Here is a tiny trained network, its code and every weight. The questions are about switching its units off for an input and a class, where a switched-off unit gives its printed mean instead of its output.

import numpy as np


def w(rows, s, z=0):
    codes = np.array(rows[::2]) - 128.0
    scale = np.full(codes.shape[1], s)
    scale[-1] = z or s
    return codes * scale


def norm(h):
    return h / np.sqrt((h * h).mean(-1, keepdims=True) + 1e-5)


def f(y):
    return y / 2 * (1 + np.tanh(0.7978845608 * (y + 0.044715 * y**3)))


def log_softmax(a):
    a = a - a.max(-1, keepdims=True)
    return a - np.log(np.exp(a).sum(-1, keepdims=True))


def net(x, mask):
    res = np.array(x, float).reshape(1, 8) / 4 @ E
    u = 0
    for l in range(4):
        y = f(norm(res) @ A[l][:, :-1].T + A[l][:, -1])
        res = res + np.where(mask[u : u + 4], y, B[l][:, -1]) @ B[l][:, :-1]
        u += 4
    return log_softmax(norm(res)[-1] @ U[:, :-1].T + U[:, -1])


A, B = {}, {}
E = w([
[108,132,101,134,90,130,101,153,145],'x0',
[85,45,21,107,110,199,165,74,55],'x1',
[107,155,121,176,65,136,119,96,102],'x2',
[77,193,124,98,100,116,254,233,48],'x3',
[145,128,143,119,161,129,130,125,100],'x4',
[66,18,202,81,32,176,148,189,112],'x5',
[131,113,129,117,147,124,137,144,153],'x6',
[124,112,120,117,149,121,117,158,141],'x7',
],0.0063)
A[0] = w([
[174,127,255,113,18,166,123,202,160,40],'L0N1',
[64,243,144,132,178,82,185,152,86,166],'L0N2',
[73,142,23,8,81,111,211,132,18,7],'L0N3',
[91,73,125,122,183,128,208,191,118,72],'L0N4',
],0.0055,0.0016)
B[0] = w([
[116,70,191,207,169,151,68,153,67,212],'L0N1',
[154,231,149,82,146,94,89,178,219,217],'L0N2',
[191,7,170,186,166,76,191,128,161,253],'L0N3',
[76,153,123,253,34,175,148,33,129,180],'L0N4',
],0.007,0.0052)
A[1] = w([
[114,180,187,99,164,184,144,254,115,2],'L1N1',
[109,42,160,50,80,116,126,116,117,22],'L1N2',
[168,111,23,163,105,96,204,120,128,6],'L1N3',
[88,102,92,116,107,107,202,168,79,90],'L1N4',
],0.0066,0.00093)
B[1] = w([
[39,154,182,170,62,215,98,128,138,251],'L1N1',
[47,150,108,57,112,87,216,123,76,215],'L1N2',
[238,120,88,104,191,129,86,179,78,221],'L1N3',
[219,108,70,148,86,82,254,136,164,220],'L1N4',
],0.0073,0.003)
A[2] = w([
[74,79,171,99,150,156,131,134,147,2],'L2N1',
[154,148,1,97,153,181,134,23,176,61],'L2N2',
[67,93,202,104,80,20,208,141,160,17],'L2N3',
[124,193,145,112,113,78,74,156,231,154],'L2N4',
],0.0056,0.0012)
B[2] = w([
[203,144,158,111,56,115,110,153,142,147],'L2N1',
[162,118,145,150,187,230,100,187,84,192],'L2N2',
[108,254,154,124,136,185,142,105,171,218],'L2N3',
[187,225,33,136,158,10,192,64,59,254],'L2N4',
],0.0079,0.0035)
A[3] = w([
[86,50,184,82,128,60,47,136,147,72],'L3N1',
[177,119,220,86,86,76,2,78,153,239],'L3N2',
[152,119,79,166,203,105,77,129,108,222],'L3N3',
[119,6,81,21,92,186,113,53,100,250],'L3N4',
],0.0077,0.0018)
B[3] = w([
[59,124,57,158,119,136,209,125,40,159],'L3N1',
[168,64,103,85,111,95,245,108,177,238],'L3N2',
[152,47,97,160,83,149,66,175,94,239],'L3N3',
[44,231,102,79,185,101,94,106,142,253],'L3N4',
],0.011,0.0049)
U = w([
[229,108,72,165,162,90,127,127,141,151],'0',
[62,254,93,94,165,110,128,112,132,253],'1',
[89,64,124,120,107,123,228,96,127,159],'2',
[106,157,228,163,80,161,119,150,156,24],'3',
[117,97,81,132,178,202,43,109,93,47],'4',
],0.013,0.0025)

Each question gives the input, the list of numbers given to net, and the class t.
The units are the neurons (one row each of A and B). Each row of codes is followed by its name. A weight is (code - 128) times the scale printed after its matrix; where a second scale follows, it is the last column's (A, B and U).
mask holds one flag per neuron, layer by layer. A switched-off neuron (its flag False) gives its mean, the last column of its row in B, instead of its output. The means were averaged over made-up inputs and are rounded, as every weight is.
A unit's drop is (log p(t) with every unit on - log p(t) with that unit switched off) / (log p(t) with every unit on - log p(t) with every unit switched off).
The circuit of an input: a set's keep is (log p(t) with only the set's units on - log p(t) with every unit switched off) / (log p(t) with every unit on - log p(t) with every unit switched off). Starting from the 12 units with the biggest drops (on a tie, the unit counted first), units are removed one at a time, each time the one whose removal leaves the highest keep (on an exact tie, the one counted first), for as long as the keep stays at least 0.8.
circuit, biggest first: the units of the circuit, biggest drop first
unit that matters most: the unit with the biggest drop
top k neurons: the k neurons with the biggest drops, biggest first
drop when u is switched off: that unit's drop, to one decimal
input [-6,-8,-8,0,3,7,1,5], class 2: circuit, biggest first	L3N1
input [2,8,-1,7,-4,-1,3,6], class 0: circuit, biggest first	L1N3, L0N3
input [8,1,-2,-6,-1,-4,0,5], class 4: circuit, biggest first	L2N2, L0N3
input [-2,-2,-2,-8,-3,1,-4,-5], class 2: top 2 neurons	L3N2, L0N2
input [1,4,-2,8,-7,-4,-1,-5], class 0: top 2 neurons	L0N3, L1N3
input [-6,0,5,-8,-3,1,-3,1], class 2: top 3 neurons	L3N2, L0N2, L1N3
input [-6,-1,2,1,-5,4,0,-7], class 3: top 2 neurons	L2N3, L1N3
input [-8,-5,7,7,8,2,1,-2], class 3: top 2 neurons	L1N1, L3N4
input [1,0,-6,2,-3,2,4,2], class 3: top 3 neurons	L3N2, L2N4, L2N3
input [2,-1,3,2,-7,5,-6,0], class 3: top 2 neurons	L2N3, L3N2
input [6,1,-5,-1,-6,0,-2,-2], class 4: top 2 neurons	L0N1, L1N1
input [6,-4,-5,1,-1,3,5,5], class 3: top 3 neurons	L1N1, L0N3, L1N3
input [-6,3,-5,-3,0,0,-2,7], class 4: top 4 neurons	L2N2, L1N1, L0N1, L3N3
input [8,-1,3,-8,3,7,6,-7], class 2: top neuron	L3N2
input [-6,-6,-1,-1,-4,8,7,-2], class 2: top 3 neurons	L0N1, L3N2, L3N1
input [5,-7,7,-5,8,2,-6,-6], class 2: top 2 neurons	L3N2, L0N2
input [0,4,4,-2,4,1,4,-8], class 1: top 2 neurons	L3N4, L1N2
input [-7,-5,2,-1,8,3,-3,7], class 2: drop when L3N1 is switched off	0.1
input [5,8,3,-1,-2,6,6,2], class 1: drop when L3N4 is switched off	1.0
input [6,8,-4,6,6,-2,-4,5], class 0: unit that matters most	L1N3
input [-7,4,8,-3,-4,2,8,7], class 1: drop when L3N4 is switched off	0.2
input [-4,1,7,0,1,8,7,-4], class 1: drop when L3N4 is switched off	0.3
